Here is a tiny trained network, its code and every weight. The questions are about switching its units off for an input and a target symbol, where a switched-off unit gives its printed mean instead of its output.

import numpy as np


def w(rows, s, z=0):
    codes = np.array(rows[::2]) - 128.0
    scale = np.full(codes.shape[1], s)
    scale[-1] = z or s
    return codes * scale


def norm(h):
    return h / np.sqrt((h * h).mean(-1, keepdims=True) + 1e-5)


def f(y):
    return y / 2 * (1 + np.tanh(0.7978845608 * (y + 0.044715 * y**3)))


def softmax(a):
    e = np.exp(a - a.max(-1, keepdims=True))
    return e / e.sum(-1, keepdims=True)


def log_softmax(a):
    a = a - a.max(-1, keepdims=True)
    return a - np.log(np.exp(a).sum(-1, keepdims=True))


def net(x, mask):
    ids = ['ΞΣαβδζημψ'.index(c) for c in x.split()]
    T = len(ids)
    res = E[ids] + P[:T]
    u = 0
    for l in range(2):
        r = norm(res)
        for j in range(2):
            rows = slice(2 * j, 2 * j + 2)
            q, k, v = (r @ M[l][rows].T for M in (Q, K, V))
            z = softmax(np.where(np.tri(T) > 0, q @ k.T / 2**0.5, -1e9)) @ v
            o = O[l][rows]
            res = res + np.where(mask[u + j], z, o[:, -1]) @ o[:, :-1]
        u += 2
        y = f(norm(res) @ A[l][:, :-1].T + A[l][:, -1])
        res = res + np.where(mask[u : u + 16], y, B[l][:, -1]) @ B[l][:, :-1]
        u += 16
    return log_softmax(norm(res)[-1] @ U[:, :-1].T + U[:, -1])


Q, K, V, O, A, B = {}, {}, {}, {}, {}, {}
E = w([
[192,113,123,97,251],'Ξ',
[65,137,128,93,193],'Σ',
[83,124,81,174,172],'α',
[86,55,105,192,186],'β',
[211,80,140,228,235],'δ',
[210,88,154,172,128],'ζ',
[103,20,129,183,50],'η',
[151,161,72,156,229],'μ',
[125,211,107,115,47],'ψ',
],0.02)
P = w([
[18,85,48,1,149],'0',
[65,121,40,60,133],'1',
[96,141,45,92,124],'2',
[112,151,55,114,126],'3',
[128,159,64,129,125],'4',
[136,156,84,134,129],'5',
[145,160,100,139,126],'6',
[151,162,117,138,128],'7',
[157,167,128,142,130],'8',
[160,162,147,139,129],'9',
[159,158,166,133,128],'10',
[163,166,177,128,133],'11',
[160,161,195,126,132],'12',
],0.0069)
Q[0] = w([
[254,73,138,190,176],'L0H0',
[80,87,109,198,167],'L0H0',
[175,193,118,85,122],'L0H1',
[126,7,139,32,122],'L0H1',
],0.0085)
K[0] = w([
[185,124,176,217,110],'L0H0',
[109,66,86,190,173],'L0H0',
[80,86,92,1,143],'L0H1',
[126,130,155,56,161],'L0H1',
],0.0098)
V[0] = w([
[199,57,144,76,253],'L0H0',
[194,98,88,166,53],'L0H0',
[49,77,61,123,84],'L0H1',
[92,154,193,63,183],'L0H1',
],0.0055)
O[0] = w([
[195,186,1,61,74,255],'L0H0',
[65,85,54,29,216,170],'L0H0',
[143,147,104,120,28,130],'L0H1',
[159,204,153,132,110,92],'L0H1',
],0.0066,0.0047)
A[0] = w([
[172,132,136,86,170,166],'L0N0',
[198,113,59,96,110,203],'L0N1',
[80,127,145,242,92,80],'L0N2',
[90,130,116,69,170,72],'L0N3',
[120,87,183,115,131,22],'L0N4',
[140,99,137,141,9,182],'L0N5',
[94,90,142,126,126,35],'L0N6',
[92,128,124,137,76,114],'L0N7',
[150,180,141,140,72,130],'L0N8',
[119,77,118,168,83,4],'L0N9',
[86,151,156,220,119,85],'L0N10',
[116,193,144,134,173,152],'L0N11',
[144,88,83,150,151,149],'L0N12',
[82,127,123,142,33,191],'L0N13',
[98,206,194,132,68,146],'L0N14',
[27,117,124,194,169,18],'L0N15',
],0.014,0.0037)
B[0] = w([
[87,143,139,194,112,195],'L0N0',
[32,86,167,94,142,249],'L0N1',
[138,144,201,102,177,149],'L0N2',
[47,187,2,126,111,157],'L0N3',
[126,133,127,117,152,118],'L0N4',
[98,195,43,122,145,155],'L0N5',
[158,206,100,190,107,121],'L0N6',
[183,139,71,115,110,134],'L0N7',
[103,153,190,111,160,130],'L0N8',
[167,175,78,134,126,135],'L0N9',
[135,97,216,175,153,137],'L0N10',
[211,161,168,161,138,168],'L0N11',
[104,147,167,126,133,215],'L0N12',
[185,209,69,150,98,152],'L0N13',
[246,175,228,134,105,154],'L0N14',
[118,169,147,54,175,172],'L0N15',
],0.0081,0.011)
Q[1] = w([
[166,202,104,161,249],'L1H0',
[96,253,139,196,87],'L1H0',
[112,78,186,40,9],'L1H1',
[94,121,205,110,153],'L1H1',
],0.0067)
K[1] = w([
[146,193,136,211,185],'L1H0',
[150,196,145,93,51],'L1H0',
[134,152,153,125,2],'L1H1',
[97,81,122,80,169],'L1H1',
],0.0091)
V[1] = w([
[244,157,82,132,106],'L1H0',
[3,19,250,30,58],'L1H0',
[23,9,154,146,25],'L1H1',
[57,68,241,165,55],'L1H1',
],0.0044)
O[1] = w([
[29,100,187,173,61,6],'L1H0',
[148,229,161,193,56,85],'L1H0',
[227,165,194,171,93,83],'L1H1',
[75,158,52,137,2,21],'L1H1',
],0.0077,0.0021)
A[1] = w([
[199,121,156,110,194,183],'L1N0',
[183,148,188,192,119,114],'L1N1',
[145,161,134,68,143,3],'L1N2',
[160,117,158,126,132,19],'L1N3',
[165,118,183,132,148,56],'L1N4',
[141,114,143,163,95,15],'L1N5',
[110,113,91,127,180,139],'L1N6',
[254,102,134,243,90,80],'L1N7',
[150,118,62,191,95,79],'L1N8',
[119,123,121,107,161,73],'L1N9',
[124,151,165,132,158,91],'L1N10',
[103,134,188,186,99,139],'L1N11',
[90,98,145,146,159,147],'L1N12',
[172,179,107,118,125,67],'L1N13',
[74,128,101,99,164,235],'L1N14',
[160,133,61,129,149,37],'L1N15',
],0.017,0.0035)
B[1] = w([
[132,143,108,153,156,210],'L1N0',
[109,134,130,47,97,170],'L1N1',
[130,95,99,182,139,150],'L1N2',
[126,89,157,139,106,127],'L1N3',
[117,124,158,105,99,154],'L1N4',
[174,139,161,91,145,128],'L1N5',
[127,154,159,131,96,219],'L1N6',
[152,142,192,253,114,151],'L1N7',
[212,112,145,153,103,134],'L1N8',
[152,134,108,130,93,168],'L1N9',
[160,73,96,135,135,169],'L1N10',
[149,118,113,163,167,176],'L1N11',
[123,184,86,130,127,198],'L1N12',
[80,123,117,116,126,146],'L1N13',
[103,87,164,131,84,250],'L1N14',
[150,84,178,130,132,157],'L1N15',
],0.014,0.012)
U = w([
[174,117,113,73,189,253],'Ξ',
[149,107,122,126,114,29],'Σ',
[148,213,89,113,90,150],'α',
[50,108,162,116,86,214],'β',
[174,94,66,149,65,192],'δ',
[178,83,248,130,137,89],'ζ',
[114,89,70,215,169,118],'η',
[145,108,121,123,116,22],'μ',
[147,113,120,126,111,32],'ψ',
],0.012,0.0038)

Each question gives the input, a string of symbols that net reads in full, and the target symbol t.
The units are the heads (2 rows each of Q, K, V and O) and the neurons (one row each of A and B). Each row of codes is followed by its name. A weight is (code - 128) times the scale printed after its matrix; where a second scale follows, it is the last column's (O, A, B and U).
mask holds one flag per unit, layer by layer, with each layer's heads first. A switched-off unit (its flag False) gives its mean, the last column of its rows in O or B, instead of its output. The means were averaged over made-up inputs and are rounded, as every weight is.
A unit's drop is (log p(t) with every unit on - log p(t) with that unit switched off) / (log p(t) with every unit on - log p(t) with every unit switched off).
The circuit of an input: a set's keep is (log p(t) with only the set's units on - log p(t) with every unit switched off) / (log p(t) with every unit on - log p(t) with every unit switched off). Starting from the 12 units with the biggest drops (on a tie, the unit counted first), units are removed one at a time, each time the one whose removal leaves the highest keep (on an exact tie, the one counted first), for as long as the keep stays at least 0.8.
units of the circuit, in order: the units of the circuit, biggest drop first
k most important neurons: the k neurons with the biggest drops, biggest first
k most important neurons of layer l: the k neurons of layer l with the biggest drops, biggest first
which heads matter: for each layer, one digit per head in row order, 1 if its drop is at least 0.15 and else 0, layers parted by /
drop of u: that unit's drop, to one decimal
input ζ η ζ Σ β ψ ζ β Σ, target η: which heads matter -> 10 / 10
input α ζ ζ η η ζ β, target β: 3 most important neurons -> L1N14; L1N11; L1N6
input ζ ψ ζ ψ Σ Σ ζ, target Ξ: 4 most important neurons -> L0N3; L0N1; L0N11; L0N14
input Σ δ β ψ δ μ, target β: 2 most important neurons -> L1N14; L1N6
input ζ ψ Σ μ Σ ζ Σ α α ζ μ η, target δ: units of the circuit, in order -> L0N5; L1N8
input μ ζ η ζ α, target β: which heads matter -> 01 / 00
input Σ ζ ζ Σ δ η α Σ Σ Ξ β Σ ζ, target Ξ: which heads matter -> 10 / 10
input Σ ζ Σ ψ α α Σ δ ζ Ξ, target β: which heads matter -> 10 / 00
input ζ Ξ ζ, target η: 2 most important neurons -> L0N11; L0N14
input δ Ξ ψ Σ Ξ, target η: 3 most important neurons -> L1N1; L1N0; L1N4
input ζ δ ζ α δ Σ Σ ζ α ψ ζ Σ, target Ξ: 4 most important neurons -> L0N14; L0N11; L0N3; L1N14
input η Σ Σ ζ ζ Σ ψ μ ζ ζ η Σ, target ζ: most important neuron -> L0N14
input ζ Ξ Σ Ξ ψ α β Ξ Σ, target η: which heads matter -> 11 / 10
input ζ ψ ψ Σ η ζ Σ Σ ζ β, target β: 3 most important neurons -> L1N14; L0N11; L1N11
input δ Σ α, target β: 2 most important neurons -> L1N14; L0N14
input α Σ ζ δ ζ δ β Σ ψ Σ, target Ξ: 4 most important neurons -> L0N11; L0N14; L0N3; L1N14
input α α Ξ, target β: 2 most important neurons -> L0N1; L1N14
input Σ ζ ζ μ ζ Σ α ζ Σ Σ, target ζ: 4 most important neurons of layer 1 -> L1N7; L1N1; L1N12; L1N4
input Σ ζ ζ ζ Ξ ζ Ξ, target η: 3 most important neurons -> L1N1; L1N4; L1N0
input μ α α α Ξ ζ, target β: drop of L0H0 -> 0.2
input η α Σ ζ μ η Ξ Ξ α α, target Ξ: drop of L0N2 -> 0.2
input ζ Σ ψ β α ζ, target η: drop of L0N1 -> 0.8
